Below are the code and all the weights of a small trained network. Each question names an input and a class and asks about switching units off, where a switched-off unit gives its printed mean instead of its output.

import numpy as np


def w(rows, s, z=0):
    codes = np.array(rows[::2]) - 128.0
    scale = np.full(codes.shape[1], s)
    scale[-1] = z or s
    return codes * scale


def f(y):
    return y / 2 * (1 + np.tanh(0.7978845608 * (y + 0.044715 * y**3)))


def log_softmax(a):
    a = a - a.max(-1, keepdims=True)
    return a - np.log(np.exp(a).sum(-1, keepdims=True))


def net(x, mask):
    res = np.array(x, float).reshape(1, 3) / 4 @ E
    y = f(res @ A[0][:, :-1].T + A[0][:, -1])
    res = res + np.where(mask, y, B[0][:, -1]) @ B[0][:, :-1]
    return log_softmax(res[-1] @ U[:, :-1].T + U[:, -1])


A, B = {}, {}
E = w([
[183,1,96],'x0',
[70,10,202],'x1',
[92,115,98],'x2',
],0.0094)
A[0] = w([
[185,176,134,85],'n1',
[86,235,185,130],'n2',
[213,232,99,129],'n3',
[144,135,22,253],'n4',
[169,102,183,231],'n5',
[98,160,6,112],'n6',
[147,69,93,169],'n7',
[63,76,188,216],'n8',
[141,186,177,152],'n9',
[114,84,175,121],'n10',
[119,101,70,196],'n11',
[236,81,51,158],'n12',
[59,176,145,99],'n13',
[60,107,104,154],'n14',
[153,95,85,181],'n15',
[122,146,20,95],'n16',
[2,165,194,86],'n17',
[164,92,139,203],'n18',
[84,172,135,154],'n19',
[116,118,220,81],'n20',
[191,158,100,123],'n21',
[93,115,150,76],'n22',
[216,147,18,129],'n23',
[181,27,84,88],'n24',
[183,81,247,133],'n25',
[13,90,151,98],'n26',
[45,109,161,116],'n27',
],0.012,0.0065)
B[0] = w([
[133,42,133,163],'n1',
[74,131,132,227],'n2',
[74,75,40,250],'n3',
[104,157,65,221],'n4',
[67,171,41,186],'n5',
[122,102,69,180],'n6',
[28,155,136,181],'n7',
[115,150,20,215],'n8',
[6,121,101,179],'n9',
[178,131,120,165],'n10',
[99,237,165,167],'n11',
[34,158,176,208],'n12',
[65,66,123,165],'n13',
[133,179,140,152],'n14',
[2,194,155,169],'n15',
[118,38,82,164],'n16',
[125,125,158,181],'n17',
[132,231,131,177],'n18',
[14,162,152,172],'n19',
[144,84,114,147],'n20',
[62,54,53,172],'n21',
[178,66,134,129],'n22',
[75,82,90,212],'n23',
[80,104,146,201],'n24',
[23,71,31,183],'n25',
[95,67,92,176],'n26',
[102,67,62,162],'n27',
],0.0056,0.011)
U = w([
[64,129,94,215],'0',
[33,143,130,117],'1',
[138,4,18,87],'2',
[130,203,92,254],'3',
[217,133,199,71],'4',
[139,136,181,25],'5',
[146,130,180,30],'6',
[220,97,107,57],'7',
],0.011,0.0059)

Each question gives the input, the list of numbers given to net, and the class t.
The units are the neurons (one row each of A and B). Each row of codes is followed by its name. A weight is (code - 128) times the scale printed after its matrix; where a second scale follows, it is the last column's (A, B and U).
mask holds one flag per neuron, in row order. A switched-off neuron (its flag False) gives its mean, the last column of its row in B, instead of its output. The means were averaged over made-up inputs and are rounded, as every weight is.
A unit's drop is (log p(t) with every unit on - log p(t) with that unit switched off) / (log p(t) with every unit on - log p(t) with every unit switched off).
The circuit of an input: a set's keep is (log p(t) with only the set's units on - log p(t) with every unit switched off) / (log p(t) with every unit on - log p(t) with every unit switched off). Starting from the 12 units with the biggest drops (on a tie, the unit counted first), units are removed one at a time, each time the one whose removal leaves the highest keep (on an exact tie, the one counted first), for as long as the keep stays at least 0.8.
circuit, biggest first: the units of the circuit, biggest drop first
most important unit: the unit with the biggest drop
k most important neurons: the k neurons with the biggest drops, biggest first
drop when u is switched off: that unit's drop, to one decimal
input [-3,3,-3], class 3: most important unit	n3
input [8,-5,6], class 1: circuit, biggest first	(n12; n15)
input [8,8,1], class 1: circuit, biggest first	(n7; n15)
input [8,-8,-3], class 1: 4 most important neurons	(n12; n15; n11; n7)
input [6,-6,-5], class 1: 2 most important neurons	(n12; n15)
input [-4,-5,1], class 2: 2 most important neurons	(n3; n12)
input [-7,-8,5], class 2: 3 most important neurons	(n3; n16; n6)
input [8,-2,-1], class 1: drop when n12 is switched off	0.1
input [-3,-4,1], class 2: drop when n4 is switched off	0.0
input [5,2,4], class 1: drop when n7 is switched off	0.1
